[[ -8.5  16.7   8.0 -16.1 -14.8  31.4  16.3  12.7  -5.1]
 [ 14.2  -5.6 -22.7   4.7  20.1 -16.7  -0.6 -16.2 -12.2]
 [  7.7  15.9  17.4   7.0  -8.6  27.3  24.3  -5.3  14.6]
 [  5.0  -2.1   7.6  12.4  16.6  -0.7  12.7 -22.5  -8.4]
 [  4.8  -9.0  20.1  50.2  -6.4 -10.4 -18.4 -13.0  36.9]
 [ -0.5 -22.2 -17.2   3.8  59.2 -29.5  -3.6 -31.7 -35.5]
 [-22.5  -0.8  12.9   3.4   4.1   8.0 -10.0   3.2  -6.2]
 [ -2.7   1.2  -1.7 -27.5  15.0   2.1  17.3  -0.8 -17.8]
 [ -3.0  14.1  -0.7  -8.2 -16.2  17.1   4.5  15.4   7.7]
 [  9.0   5.4 -12.5  11.0 -12.4   5.3  -0.3   4.4   5.3]
 [-20.0 -16.9  15.7  33.6   5.8   1.1 -19.4   1.1   3.8]
 [ 10.9   3.2  -3.5 -15.4  21.4  -4.9  17.0  -8.5  -0.7]] -8.5

[[  6.8 -13.1  17.8  -3.2   0.2 -66.7 -15.5  28.2  32.8  11.2  52.9   1.3
    0.9]
 [ -0.3  10.2 -12.1  18.2 -20.6   8.5  10.6   5.8   2.1 -27.2  26.1 -19.8
  -10.9]
 [ 17.6   9.0 -17.3 -26.7  11.3  -9.9   9.6   3.5   3.3  16.0  19.0   8.8
    7.2]
 [ 15.4 -14.8  15.1  -6.7   0.6  24.8 -14.9 -20.8 -13.0  -5.7   6.4 -12.8
    0.9]
 [ 24.3 -26.0  35.7   4.2  -6.3 -15.4 -27.4 -16.7 -17.3  -0.8   0.3  12.3
   -5.4]
 [-17.7   7.4  -1.0  34.0 -27.3   3.5   7.9  -4.2  -6.1 -31.5 -27.4 -12.9
  -22.0]
 [ -8.9 -12.8  -1.2  -5.8  13.4  25.1 -11.6  -1.1  21.4   3.5  28.2 -13.2
    7.4]
 [ 12.6   8.5 -19.6  14.8 -10.7  31.2   9.6  -7.1   5.8 -22.7  24.9 -16.9
   -8.4]
 [-11.2   6.8  12.8  11.6  16.2  20.5   8.9   7.9  11.8  19.4  20.5 -16.2
   10.3]
 [  2.7  -9.9  29.8  22.2  -8.4  40.5  -8.8  -0.5   4.6 -22.2  39.1 -43.3
   -6.5]] -43.3

[[ -0.9   7.0   4.5   5.7  -3.7   3.8   4.6  -2.4]
 [ 15.0  -0.1   7.4  14.7  21.3  -8.9 -14.8 -22.2]
 [  2.2  -7.9   4.4   5.5  -1.0   4.1   0.7   3.3]
 [  5.7   5.6 -22.6  -9.8 -21.1   1.0  21.5   0.4]
 [  1.5   2.2  -9.8  -2.4  -0.3   4.2  -2.9   0.4]
 [  0.0   3.5  -1.9   9.6  12.9  12.0  -5.4 -18.7]
 [ 13.2  -2.4  12.3  15.4  21.9  -5.1 -16.2 -22.6]
 [-14.8   1.6  69.0  55.0  55.4  -2.5 -51.3   0.6]
 [ -5.8   0.0   2.3  20.9  36.0  34.5 -12.0 -64.0]
 [-11.5   6.6  -1.2 -16.6 -18.7   2.5  11.6  33.6]
 [  3.5   8.0 -16.9  -3.8 -22.2   3.5  13.6  -4.0]] 13.6

[[-13.3   4.8 -34.7 -36.1  -3.0  12.7   4.7  -1.2]
 [  6.9 -16.8  15.4  10.3  -5.1 -24.3  -1.1   8.5]
 [-13.1   7.7 -58.6 -69.2  -5.9   5.9  12.8 -14.3]
 [  0.9  11.0 -42.3 -61.3 -20.8  -0.8   9.9 -15.1]
 [ -4.2  -2.2 -12.4  -9.1   9.6  -8.8   0.8  -3.4]
 [ 11.8 -16.0  15.8   1.3  -9.0 -35.8  -7.0   3.1]
 [  5.2   0.8  16.9  23.0  -4.3   2.0 -13.4  11.5]
 [ -0.8   9.1 -20.2 -29.7  -4.0   5.1   7.7 -15.3]
 [  4.1  -8.5  26.4  32.1   1.7  -1.5   3.3   9.9]
 [-11.9 -22.7 -14.8 -13.5   5.8 -17.6   6.0  12.7]
 [-14.0  -5.6 -21.0 -14.2  10.0  -3.9 -14.3   9.2]
 [  4.6  -5.6  -6.4 -17.7  -4.2 -18.4   3.9  -7.4]] 3.9

[[ 19.5  10.9 -25.3   9.5 -18.5  -9.6  13.8]
 [ 12.5  19.9 -28.6   8.8 -18.2  -1.3  12.6]
 [-18.0   2.5  -5.3  18.0  13.0 -12.6 -64.3]
 [-46.1  45.9 -17.2  -3.8  -4.6  10.9  -4.4]
 [  8.0  -2.0 -21.9  -2.0  -9.4 -13.2  -9.6]
 [ 10.0   3.1  14.7  -5.3   3.3   9.2  20.2]
 [-11.3  -4.7  19.7  -8.0   9.4   3.6  -3.0]
 [-20.5  17.4  -6.4   3.1   0.2  16.8  -6.4]
 [ 10.1   7.6 -57.7  13.0 -24.2  -9.6 -20.4]
 [-29.8  22.4  14.7  -4.6   8.2   1.0  -4.7]] 1.0
---
[[-56.4  27.3 -12.8 -49.5  28.0 -29.4  32.4]
 [ 21.5 -34.0 -44.1   7.6  33.4  37.5  50.1]
 [ -1.5  28.1   3.2 -64.9  60.9 -25.0 -18.8]] -> 50.1

[[-24.5 -48.4   0.1 -60.4]
 [  2.2  23.4  11.6  15.7]] -> -60.4

[[-15.0 -74.1  14.2  38.1]
 [ 68.5  30.7  -0.6 -18.0]
 [ 13.1  -8.0  27.4 -40.6]] -> -18.0

[[ 11.8  29.7   6.3 -38.3  56.7]
 [ 81.0   5.0   2.9  32.2  30.2]
 [-12.4  58.4 -18.2  -4.2 -21.3]] -> 30.2

[[-13.5  26.7  16.5 -16.0  39.9  13.3]
 [ 14.1 -29.0   7.2 -11.6  49.9  75.7]
 [ 60.1 -12.7  32.8 -34.6  25.0   7.6]] -> 75.7

[[-35.1  17.8 -65.4   4.9  71.4  15.4]
 [ -8.7 -24.8 -23.7 -52.5  39.2  12.2]
 [ 32.2  24.3 -15.2 -27.2  39.6   5.9]] -> 12.2

[[ 15.0  28.5  36.6 -11.6 -28.0  21.3  19.6]
 [ 21.1  13.0 -40.4 -17.5 -61.4 -69.4  33.4]
 [-15.8   3.0 -62.2   5.3 -33.5 -67.2  24.2]] -> 33.4

[[ 25.4  47.8 -54.4  76.1 -35.9  25.1]
 [-55.1  -4.2 -64.2  78.2  53.2  23.2]] -> 25.1

[[-75.6   0.9 -24.4   9.3]
 [-70.9  -6.2   1.4 -20.2]
 [ 71.1  -6.8  17.2  -3.2]] -> -20.2

[[-27.7  64.4 -61.2  21.6]
 [ 14.1 -27.2  50.5  32.7]] -> 21.6
---
[ 152.659 -102.748 -134.094  -18.569   39.924  -51.050  187.117] result: 152.659
[  -1.27 -139.00  144.80  138.68 -167.74   92.49] result: -1.27
[ 0.126 -0.159  0.073  0.145 -0.188] result: 0.126
[-113.603  143.667    2.613 -156.892] result: -113.603
[   9.0  128.7 -185.3    0.7  115.5] result: 9.0
[ 0.4  1.3 -1.6  1.0  0.0] result: 0.4
[ -39.5 -113.4  175.0  -89.6] result: -39.5
---
[75 26 77 23 75 17 78] -> 17

[[245 852 263 913]
 [901 248 893 222]] -> 893

[[2026 5508 3912 7934 3689 7685]
 [4786 5337 2498 8414 3529 3737]
 [8798 4857 4419 7341 4537 1943]] -> 4537

[[108  84 111  22 136]
 [ 88 129 113 142 112]
 [ 88  58 215 249 164]] -> 249

[[19 94 19 95 19 25]
 [94 20 93 20 93 96]] -> 93

[-550 -180  832  711] -> 832

[[2901 4038 3303 5018 5392 5888]
 [3568 4589 3478 3706 6411 3568]
 [3568 3568 3505 2981 5273 8939]] -> 5273
---
array([-268, -513, -475,  842, -308,   14, -633]) --> -268, -633

array([ 41,  -7, -10, -28,   1,  -1, -12]) --> 41, -12

array([[-31,   5,  22,  -7,  10,  25],
       [ -6,  -1,  20, -31, -37,  41],
       [ 16,  -3,  15,   9,  -7,   0]]) --> -31, 0

array([ 977, -731, -659, -604]) --> 977, -604

array([[181, 171, 126, 145],
       [ 33, 212, 236, 113]]) --> 181, 113

array([1, 6, 7, 5, 4]) --> 1, 4
---
[[-61.5  47.6 -73.5  21.1 -24.0  65.7]
 [-39.1  35.3   3.1  39.0  71.1  25.3]] yields -61.5

[[ 13.8  16.4  13.3 -35.9]
 [ 65.7   4.1 -46.6 -34.2]
 [-18.3   1.6  10.6  33.4]] yields 13.8

[ -1.7  14.7  33.8 -32.9 -59.7  55.2 -36.1] yields -1.7

[-50.5  41.6 -72.5  12.9] yields -50.5

[  3.4 -58.9  60.6  30.6 -29.8 -61.0 -42.8] yields 3.4

[[ 18.4  52.2 -20.0 -14.9  64.8]
 [-15.9 -48.9  20.7  14.8 -61.7]] yields 18.4

[ -0.4  71.9 -51.2 -27.3   0.6 -31.2   3.9] yields -0.4

[-22.0  11.3  23.1 -27.9  -7.5 -59.8] yields -22.0

[[-76.0  14.0  38.9  -5.9]
 [ 36.0 -69.8 -76.9 -23.5]] yields -76.0
---
[-21.4 -11.6  23.2  33.2  70.7] --> 70.7, 33.2

[ 19.7  57.6   0.2  13.9 -45.5  72.1   9.0] --> 72.1, 57.6

[ 50.6  17.7  83.1  52.4 -45.3  -0.3 -13.4] --> 83.1, 52.4

[ 78.2 -34.3 -17.2 -65.9  55.4 -49.0 -36.4] --> 78.2, 55.4

[-82.6 -17.0  46.2 -38.1 -15.7] --> 46.2, -15.7

[[ 76.9  71.5  24.9 -38.1 -27.7]
 [-47.9 -50.8 -44.5  -1.2 -11.2]
 [-34.6 -29.4  15.8  37.5  -0.8]] --> 76.9, 71.5

[-76.7  45.2 -32.4  79.4] --> 79.4, 45.2

[ 22.0 -31.3  54.3 -41.1 -59.2   1.1  14.2] --> 54.3, 22.0

[[-18.7   3.2 -33.1  14.5]
 [ 12.6 -23.7  49.7 -11.3]
 [ -3.2  -8.5  59.9  10.0]] --> 59.9, 49.7
